Below is a small trained network, with its code and all its weights. Each question gives an input and a class and asks what happens when units are switched off, that is, made to give their printed mean instead of their output.

import numpy as np


def w(rows, s, z=0):
    codes = np.array(rows[::2]) - 128.0
    scale = np.full(codes.shape[1], s)
    scale[-1] = z or s
    return codes * scale


def norm(h):
    return h / np.sqrt((h * h).mean(-1, keepdims=True) + 1e-5)


def f(y):
    return y / 2 * (1 + np.tanh(0.7978845608 * (y + 0.044715 * y**3)))


def log_softmax(a):
    a = a - a.max(-1, keepdims=True)
    return a - np.log(np.exp(a).sum(-1, keepdims=True))


def net(x, mask):
    res = np.array(x, float).reshape(1, 4) / 4 @ E
    u = 0
    for l in range(3):
        y = f(norm(res) @ A[l][:, :-1].T + A[l][:, -1])
        res = res + np.where(mask[u : u + 7], y, B[l][:, -1]) @ B[l][:, :-1]
        u += 7
    return log_softmax(norm(res)[-1] @ U[:, :-1].T + U[:, -1])


A, B = {}, {}
E = w([
[101,164,195,78,165,172],'x0',
[228,40,188,149,102,198],'x1',
[146,159,215,92,2,90],'x2',
[142,176,111,202,107,168],'x3',
],0.0063)
A[0] = w([
[53,133,118,137,112,78,22],'L0N0',
[145,69,117,29,146,56,134],'L0N1',
[117,124,116,154,42,69,254],'L0N2',
[206,255,85,175,106,169,107],'L0N3',
[163,106,99,66,92,190,125],'L0N4',
[189,77,121,170,139,105,72],'L0N5',
[111,209,82,135,139,46,29],'L0N6',
],0.0086,0.0022)
B[0] = w([
[129,155,59,76,138,199,160],'L0N0',
[38,87,112,190,72,139,233],'L0N1',
[135,150,153,196,189,45,254],'L0N2',
[2,19,129,76,102,105,204],'L0N3',
[104,168,107,43,139,138,169],'L0N4',
[189,119,65,117,180,142,175],'L0N5',
[156,144,94,67,105,107,211],'L0N6',
],0.0089,0.0038)
A[1] = w([
[170,128,66,177,254,54,161],'L1N0',
[133,130,13,126,210,214,70],'L1N1',
[53,183,155,25,148,179,183],'L1N2',
[237,85,90,205,80,142,180],'L1N3',
[79,53,96,155,29,161,247],'L1N4',
[247,43,175,104,104,149,183],'L1N5',
[79,203,221,113,178,248,11],'L1N6',
],0.007,0.0012)
B[1] = w([
[208,104,148,131,113,141,235],'L1N0',
[116,155,189,141,140,107,251],'L1N1',
[173,115,65,157,110,111,252],'L1N2',
[81,139,87,107,99,96,205],'L1N3',
[56,83,154,135,137,150,227],'L1N4',
[74,245,95,124,104,179,243],'L1N5',
[149,60,126,206,40,102,193],'L1N6',
],0.011,0.0038)
A[2] = w([
[40,67,162,92,123,157,197],'L2N0',
[171,74,104,205,38,82,173],'L2N1',
[134,99,115,150,226,159,124],'L2N2',
[152,195,154,110,83,154,5],'L2N3',
[139,94,145,57,52,134,18],'L2N4',
[80,183,184,127,119,62,154],'L2N5',
[113,121,136,123,87,254,215],'L2N6',
],0.0095,0.0015)
B[2] = w([
[62,101,134,99,179,118,217],'L2N0',
[178,56,99,69,195,149,254],'L2N1',
[117,167,241,170,79,144,164],'L2N2',
[169,64,113,128,183,72,155],'L2N3',
[142,88,96,255,178,143,151],'L2N4',
[157,155,181,182,172,255,198],'L2N5',
[113,202,37,96,156,18,209],'L2N6',
],0.0082,0.0061)
U = w([
[102,215,29,97,115,103,184],'0',
[2,60,112,154,155,138,79],'1',
[193,58,81,126,139,113,232],'2',
[173,151,250,169,143,139,175],'3',
[120,98,141,34,136,117,143],'4',
[144,123,161,34,90,172,2],'5',
],0.014,0.0044)

Each question gives the input, the list of numbers given to net, and the class t.
The units are the neurons (one row each of A and B). Each row of codes is followed by its name. A weight is (code - 128) times the scale printed after its matrix; where a second scale follows, it is the last column's (A, B and U).
mask holds one flag per neuron, layer by layer. A switched-off neuron (its flag False) gives its mean, the last column of its row in B, instead of its output. The means were averaged over made-up inputs and are rounded, as every weight is.
A unit's drop is (log p(t) with every unit on - log p(t) with that unit switched off) / (log p(t) with every unit on - log p(t) with every unit switched off).
The circuit of an input: a set's keep is (log p(t) with only the set's units on - log p(t) with every unit switched off) / (log p(t) with every unit on - log p(t) with every unit switched off). Starting from the 12 units with the biggest drops (on a tie, the unit counted first), units are removed one at a time, each time the one whose removal leaves the highest keep (on an exact tie, the one counted first), for as long as the keep stays at least 0.8.
units of the circuit, in order: the units of the circuit, biggest drop first
most important unit: the unit with the biggest drop
k most important neurons: the k neurons with the biggest drops, biggest first
k most important neurons of layer l: the k neurons of layer l with the biggest drops, biggest first
input [0,4,-2,-1], class 0: most important unit => L1N5
input [7,-1,-3,5], class 2: units of the circuit, in order => (L1N6 L2N1)
input [-8,-5,1,5], class 2: 2 most important neurons of layer 0 => (L0N2 L0N1)
input [-6,4,7,8], class 1: units of the circuit, in order => (L0N3 L1N4)
input [-8,-3,4,6], class 2: 3 most important neurons of layer 0 => (L0N2 L0N1 L0N6)
input [8,8,8,1], class 0: units of the circuit, in order => (L1N5 L2N6)
input [1,8,-7,1], class 0: 2 most important neurons of layer 1 => (L1N5 L1N3)
input [-2,-5,7,-1], class 3: 2 most important neurons => (L0N2 L2N5)
input [4,8,0,8], class 0: 3 most important neurons => (L2N6 L1N5 L0N1)
input [-6,4,-7,2], class 3: 3 most important neurons => (L1N1 L2N2 L1N6)
input [-8,-7,7,-3], class 2: units of the circuit, in order => (L1N5 L2N1)
input [-3,8,-7,0], class 0: units of the circuit, in order => (L1N5 L0N2 L2N6)
input [8,-1,7,3], class 2: units of the circuit, in order => (L1N6 L2N1 L1N2)
input [8,-6,1,-7], class 2: 2 most important neurons of layer 0 => (L0N3 L0N2)
input [7,5,4,-3], class 2: 2 most important neurons => (L1N6 L0N4)
input [7,-3,7,-1], class 2: 2 most important neurons => (L1N2 L1N6)
input [-3,-7,4,8], class 1: 2 most important neurons => (L0N3 L2N6)
input [4,-3,-6,1], class 3: most important neuron => (L1N1)
input [7,-1,1,-5], class 2: units of the circuit, in order => (L1N2 L1N6)
input [-3,3,2,8], class 1: units of the circuit, in order => (L0N3)
input [-6,8,3,8], class 0: 2 most important neurons of layer 0 => (L0N1 L0N5)
input [3,5,-5,0], class 0: units of the circuit, in order => (L0N2 L2N6)
input [-1,-6,8,-5], class 3: 3 most important neurons => (L0N2 L2N5 L0N3)
input [7,4,-2,-4], class 2: 2 most important neurons => (L1N6 L0N3)
input [4,8,5,2], class 0: units of the circuit, in order => (L1N5 L2N6)
input [0,-1,4,-3], class 3: 3 most important neurons => (L0N2 L0N3 L2N5)
